Below is a small trained network, with its code and all its weights. Each question gives an input and a class and asks what happens when units are switched off, that is, made to give their printed mean instead of their output.

import numpy as np


def w(rows, s, z=0):
    codes = np.array(rows[::2]) - 128.0
    scale = np.full(codes.shape[1], s)
    scale[-1] = z or s
    return codes * scale


def norm(h):
    return h / np.sqrt((h * h).mean(-1, keepdims=True) + 1e-5)


def f(y):
    return y / 2 * (1 + np.tanh(0.7978845608 * (y + 0.044715 * y**3)))


def log_softmax(a):
    a = a - a.max(-1, keepdims=True)
    return a - np.log(np.exp(a).sum(-1, keepdims=True))


def net(x, mask):
    res = np.array(x, float).reshape(1, 4) / 4 @ E
    u = 0
    for l in range(4):
        y = f(norm(res) @ A[l][:, :-1].T + A[l][:, -1])
        res = res + np.where(mask[u : u + 11], y, B[l][:, -1]) @ B[l][:, :-1]
        u += 11
    return log_softmax(norm(res)[-1] @ U[:, :-1].T + U[:, -1])


A, B = {}, {}
E = w([
[170,194,175,67,137,128,56,116,2,70],'x0',
[67,180,224,175,153,87,125,78,106,137],'x1',
[93,169,18,152,135,112,74,52,113,98],'x2',
[92,23,113,164,55,19,189,141,159,101],'x3',
],0.0082)
A[0] = w([
[90,70,78,98,203,116,121,180,156,110,37],'0.n0',
[115,130,97,127,136,149,45,167,77,98,149],'0.n1',
[82,67,114,161,137,190,119,132,224,147,116],'0.n2',
[96,169,108,29,92,115,117,142,94,2,85],'0.n3',
[72,208,171,173,114,68,67,167,202,178,54],'0.n4',
[170,158,52,150,147,73,124,48,29,51,5],'0.n5',
[106,114,56,168,196,157,210,78,146,81,87],'0.n6',
[166,122,124,110,126,139,132,209,120,113,103],'0.n7',
[139,163,46,110,96,103,89,224,178,150,157],'0.n8',
[58,56,92,156,126,85,113,144,113,69,123],'0.n9',
[172,134,73,116,165,178,58,158,127,163,93],'0.n10',
],0.0074,0.0025)
B[0] = w([
[120,134,171,133,120,12,50,121,95,138,155],'0.n0',
[127,108,85,173,79,137,92,166,163,122,196],'0.n1',
[213,94,145,163,135,215,44,96,105,208,253],'0.n2',
[127,111,130,178,162,140,44,51,80,186,219],'0.n3',
[129,151,96,126,65,103,53,95,159,161,167],'0.n4',
[76,70,120,116,160,123,127,148,158,123,239],'0.n5',
[48,94,55,167,116,199,57,118,2,160,198],'0.n6',
[173,108,190,123,135,32,149,215,231,147,171],'0.n7',
[141,156,83,21,107,53,119,112,111,142,214],'0.n8',
[176,156,98,121,93,211,224,81,155,66,214],'0.n9',
[154,145,120,123,146,86,250,75,134,110,217],'0.n10',
],0.0069,0.0047)
A[1] = w([
[146,42,145,182,68,104,135,130,107,77,110],'1.n0',
[203,153,115,66,96,67,66,132,106,101,60],'1.n1',
[161,107,29,17,87,126,178,113,123,98,49],'1.n2',
[99,93,155,53,127,93,89,111,73,70,2],'1.n3',
[97,140,178,124,61,213,138,254,174,148,179],'1.n4',
[144,192,149,133,156,206,149,135,71,150,159],'1.n5',
[107,191,180,175,102,103,143,81,146,127,86],'1.n6',
[41,120,135,136,76,163,172,80,58,142,64],'1.n7',
[192,56,167,175,187,154,107,111,24,127,114],'1.n8',
[95,84,139,107,63,110,110,123,96,103,84],'1.n9',
[116,181,130,116,199,191,113,101,149,175,101],'1.n10',
],0.0086,0.0018)
B[1] = w([
[190,145,155,110,155,147,153,50,102,115,219],'1.n0',
[204,84,152,139,52,129,86,125,146,168,194],'1.n1',
[140,204,122,128,87,84,133,213,196,109,254],'1.n2',
[204,126,124,122,132,186,125,108,99,225,176],'1.n3',
[74,117,142,43,159,118,101,135,1,129,212],'1.n4',
[119,77,111,214,111,76,170,94,179,111,222],'1.n5',
[130,173,124,70,111,80,37,169,189,174,166],'1.n6',
[131,206,155,160,188,81,76,142,138,137,186],'1.n7',
[113,39,147,121,129,136,135,127,106,210,227],'1.n8',
[165,178,105,117,239,103,174,91,144,166,169],'1.n9',
[151,146,134,123,146,130,214,101,158,84,236],'1.n10',
],0.0076,0.0051)
A[2] = w([
[190,143,168,140,136,116,245,163,146,127,254],'2.n0',
[100,80,167,109,152,147,180,178,93,118,120],'2.n1',
[149,62,50,106,83,193,99,197,230,168,69],'2.n2',
[132,123,89,182,98,91,212,109,118,80,221],'2.n3',
[149,177,65,149,160,127,144,60,112,87,38],'2.n4',
[58,198,174,174,143,68,116,84,149,151,78],'2.n5',
[162,175,122,153,93,121,210,120,95,98,95],'2.n6',
[83,178,72,142,122,145,102,63,52,81,7],'2.n7',
[115,146,191,178,114,48,48,137,183,154,178],'2.n8',
[178,229,164,112,206,170,168,91,161,136,98],'2.n9',
[187,84,131,151,93,132,177,2,141,137,226],'2.n10',
],0.0085,0.0025)
B[2] = w([
[75,194,21,111,134,92,161,47,123,121,226],'2.n0',
[61,145,93,108,156,157,104,132,150,57,158],'2.n1',
[188,166,226,193,63,155,90,167,165,177,215],'2.n2',
[91,153,129,91,199,151,125,41,137,56,173],'2.n3',
[82,78,85,86,122,54,131,105,126,73,180],'2.n4',
[185,185,128,87,29,65,130,194,156,135,184],'2.n5',
[201,192,148,122,126,207,226,68,109,65,148],'2.n6',
[118,124,172,145,140,192,184,254,75,89,167],'2.n7',
[218,149,131,164,40,188,182,236,206,139,176],'2.n8',
[139,92,41,49,125,115,157,37,178,97,185],'2.n9',
[169,105,148,116,208,184,129,74,126,132,255],'2.n10',
],0.007,0.0082)
A[3] = w([
[66,77,107,186,157,179,94,128,129,96,200],'3.n0',
[66,125,167,67,203,116,152,201,85,140,66],'3.n1',
[83,79,198,97,169,171,83,106,227,193,63],'3.n2',
[82,122,74,129,105,100,137,115,131,99,159],'3.n3',
[101,131,92,163,75,163,88,122,175,90,144],'3.n4',
[134,55,71,202,124,156,102,109,145,207,124],'3.n5',
[58,134,33,161,165,121,112,211,84,114,126],'3.n6',
[108,119,121,199,170,255,126,116,216,205,2],'3.n7',
[201,107,179,155,177,133,45,114,72,117,35],'3.n8',
[180,140,49,112,105,125,92,200,147,118,51],'3.n9',
[98,108,210,15,145,134,160,171,130,148,210],'3.n10',
],0.0085,0.0024)
B[3] = w([
[124,178,179,161,136,126,116,229,86,116,172],'3.n0',
[43,129,117,124,154,73,183,173,102,52,160],'3.n1',
[139,97,120,124,131,104,103,143,59,123,199],'3.n2',
[52,36,165,34,170,164,119,83,105,108,162],'3.n3',
[101,82,177,132,148,133,94,187,99,142,175],'3.n4',
[150,131,204,81,164,150,114,121,10,155,253],'3.n5',
[33,102,192,61,141,22,180,136,62,72,168],'3.n6',
[174,51,168,129,146,184,83,81,80,184,241],'3.n7',
[126,52,144,144,157,202,127,106,101,214,203],'3.n8',
[56,216,142,208,92,65,143,206,173,123,218],'3.n9',
[2,153,96,191,143,107,65,160,110,22,206],'3.n10',
],0.0088,0.0053)
U = w([
[197,69,189,159,128,211,85,131,58,218,254],'0',
[204,230,100,156,2,63,134,236,249,138,188],'1',
[176,162,36,29,164,176,253,12,209,55,48],'2',
[5,124,133,77,155,73,145,237,47,40,23],'3',
],0.0074,0.0029)

Each question gives the input, the list of numbers given to net, and the class t.
The units are the neurons (one row each of A and B). Each row of codes is followed by its name. A weight is (code - 128) times the scale printed after its matrix; where a second scale follows, it is the last column's (A, B and U).
mask holds one flag per neuron, layer by layer. A switched-off neuron (its flag False) gives its mean, the last column of its row in B, instead of its output. The means were averaged over made-up inputs and are rounded, as every weight is.
A unit's drop is (log p(t) with every unit on - log p(t) with that unit switched off) / (log p(t) with every unit on - log p(t) with every unit switched off).
The circuit of an input: a set's keep is (log p(t) with only the set's units on - log p(t) with every unit switched off) / (log p(t) with every unit on - log p(t) with every unit switched off). Starting from the 12 units with the biggest drops (on a tie, the unit counted first), units are removed one at a time, each time the one whose removal leaves the highest keep (on an exact tie, the one counted first), for as long as the keep stays at least 0.8.
units of the circuit, in order: the units of the circuit, biggest drop first
unit that matters most: the unit with the biggest drop
top k neurons: the k neurons with the biggest drops, biggest first
top k neurons in layer l: the k neurons of layer l with the biggest drops, biggest first
drop of u: that unit's drop, to one decimal
input [-3,6,-2,-5], class 1: unit that matters most : 1.n6
input [-8,-7,6,2], class 0: top 3 neurons : 0.n2, 0.n6, 2.n2
input [-7,-2,8,2], class 3: units of the circuit, in order : 0.n6, 3.n6
input [-3,6,-8,5], class 3: units of the circuit, in order : 1.n4, 3.n10
input [-6,6,7,0], class 3: units of the circuit, in order : 0.n6, 3.n6, 2.n7
input [6,-7,-2,-7], class 1: top 2 neurons in layer 0 : 0.n2, 0.n10
input [2,3,-7,7], class 2: units of the circuit, in order : 1.n0, 2.n0
input [-5,7,-6,2], class 1: units of the circuit, in order : 2.n8, 1.n6
input [1,-3,-8,-7], class 3: top 2 neurons in layer 1 : 1.n4, 1.n0
input [7,-5,8,3], class 3: top 3 neurons in layer 3 : 3.n6, 3.n9, 3.n7
input [-3,-3,-8,-6], class 3: units of the circuit, in order : 1.n4, 3.n10
input [1,7,8,-8], class 2: top 3 neurons : 1.n10, 2.n9, 0.n6
input [-6,-5,4,5], class 0: top 2 neurons in layer 0 : 0.n2, 0.n6
input [1,-2,1,2], class 1: units of the circuit, in order : 1.n2
input [-5,-4,0,7], class 2: top 2 neurons : 0.n9, 1.n0
input [-5,4,0,6], class 2: top 3 neurons : 1.n0, 0.n9, 0.n3
input [-8,-7,-1,6], class 0: top 2 neurons : 0.n2, 2.n2
input [-2,7,-8,-7], class 3: top 2 neurons in layer 1 : 1.n4, 1.n2
input [-5,6,1,-1], class 1: top 4 neurons : 0.n4, 2.n5, 2.n8, 1.n6
input [1,5,-3,-8], class 2: unit that matters most : 1.n10
input [2,2,-6,6], class 2: top 2 neurons : 1.n0, 2.n0
input [5,2,-4,6], class 2: top 2 neurons : 0.n2, 1.n9
input [0,0,-4,-5], class 2: drop of 3.n3 : 0.0
input [-2,6,-5,-1], class 1: drop of 2.n8 : 0.1
input [-6,1,4,0], class 0: drop of 0.n2 : 4.6
